[[156 109 123]
 [110 131 137]
 [126 113 138]
 [117 153 120]
 [104 140 135]
 [155 116 120]
 [105 138 135]
 [126 109 141]
 [116 155 120]]
->
[[116 155 120]
 [126 109 141]
 [105 138 135]
 [155 116 120]
 [104 140 135]
 [117 153 120]
 [126 113 138]
 [110 131 137]
 [156 109 123]]

[[100 108 148 155 100]
 [108 101 153 120 101]
 [103 100 152 151 102]
 [145 103 153 102 127]
 [127 156 104 149 149]
 [153 151 107 115 154]
 [104 113 146 153 101]
 [124 157 103 154 129]
 [146 101 152 101 103]
 [124 157 104 157 138]
 [156 152 104 107 157]]
->
[[156 152 104 107 157]
 [124 157 104 157 138]
 [146 101 152 101 103]
 [124 157 103 154 129]
 [104 113 146 153 101]
 [153 151 107 115 154]
 [127 156 104 149 149]
 [145 103 153 102 127]
 [103 100 152 151 102]
 [108 101 153 120 101]
 [100 108 148 155 100]]

[[116 128 121 113 126 126 128]
 [116 136 109 117 129 116 143]
 [124 127 116 112 115 125 125]
 [122 142 123 128 125 116 134]
 [120 149 119 123 128 117 146]
 [130 144 121 124 118 113 132]
 [118 143 117 116 111 135 142]
 [128 150 129 127 111 137 142]]
->
[[128 150 129 127 111 137 142]
 [118 143 117 116 111 135 142]
 [130 144 121 124 118 113 132]
 [120 149 119 123 128 117 146]
 [122 142 123 128 125 116 134]
 [124 127 116 112 115 125 125]
 [116 136 109 117 129 116 143]
 [116 128 121 113 126 126 128]]

[[107 135 141]
 [109 141 120]
 [112 140 117]
 [130 121 148]]
->
[[130 121 148]
 [112 140 117]
 [109 141 120]
 [107 135 141]]

[[135 126 130 123 125 122 113 128 119 134 132 131]
 [136 134 134 114 124 109 124 138 120 148 135 130]
 [152 125 146 123 141 137 123 109 126 122 140 109]
 [129 127 127 124 129 129 129 131 127 132 130 126]
 [127 120 134 136 134 135 127 110 129 113 128 120]
 [138 123 146 133 128 138 125 115 130 112 133 122]]
->
[[138 123 146 133 128 138 125 115 130 112 133 122]
 [127 120 134 136 134 135 127 110 129 113 128 120]
 [129 127 127 124 129 129 129 131 127 132 130 126]
 [152 125 146 123 141 137 123 109 126 122 140 109]
 [136 134 134 114 124 109 124 138 120 148 135 130]
 [135 126 130 123 125 122 113 128 119 134 132 131]]

[[125 125 109 125]
 [139 130 114 130]
 [127 119 125 139]
 [118 125 108 124]
 [132 123 102 137]
 [116 119 107 128]]
->
[[116 119 107 128]
 [132 123 102 137]
 [118 125 108 124]
 [127 119 125 139]
 [139 130 114 130]
 [125 125 109 125]]

[[119 135 142 150 107]
 [133 154 137 140 144]
 [132 154 139 137 146]
 [105 133 154 124 121]
 [131 153 105 129 132]
 [130 149 108 116 142]
 [120 146 151 118 143]
 [116 134 144 148 106]
 [132 147 133 155 128]
 [106 134 154 122 124]]
->
[[106 134 154 122 124]
 [132 147 133 155 128]
 [116 134 144 148 106]
 [120 146 151 118 143]
 [130 149 108 116 142]
 [131 153 105 129 132]
 [105 133 154 124 121]
 [132 154 139 137 146]
 [133 154 137 140 144]
 [119 135 142 150 107]]

[[113 134 148 132 155 138 132 118 123 125 151 116]
 [118 111 153 120 107 131 109 114 114 128 125 101]
 [148 124 104 103 106 155 130 125 121 121 124 137]
 [150 126 134 122 153 152 143 154 142 136 119 149]]
->
[[150 126 134 122 153 152 143 154 142 136 119 149]
 [148 124 104 103 106 155 130 125 121 121 124 137]
 [118 111 153 120 107 131 109 114 114 128 125 101]
 [113 134 148 132 155 138 132 118 123 125 151 116]]
---
[[133 129 147]
 [132 131 145]
 [127 129 127]
 [135 135 154]]
->
[147 131 127]

[[149 154 106 151]
 [110 116 145 120]
 [119 142 106 146]
 [143 104 148 104]]
->
[151 145 142 143]

[[132 132 139 147]
 [150 144 133 128]
 [134 129 124 122]
 [153 135 118 106]
 [122 130 118 120]]
->
[147 133 129 153]

[[120 119 135 132 130]
 [119 135 113 130 124]
 [109 133 106 132 128]]
->
[130 130 106]

[[104 142 123 147 153]
 [123 146 149 118 144]]
->
[153 118]

[[105 124 119 142 130]
 [144 127 132 135 124]
 [128 122 115 154 129]]
->
[130 135 115]

[[121 133 138]
 [127 117 152]
 [142 107 118]
 [124 139 132]]
->
[138 117 142]

[[152 132]
 [131 152]
 [132 153]]
->
[132 131]
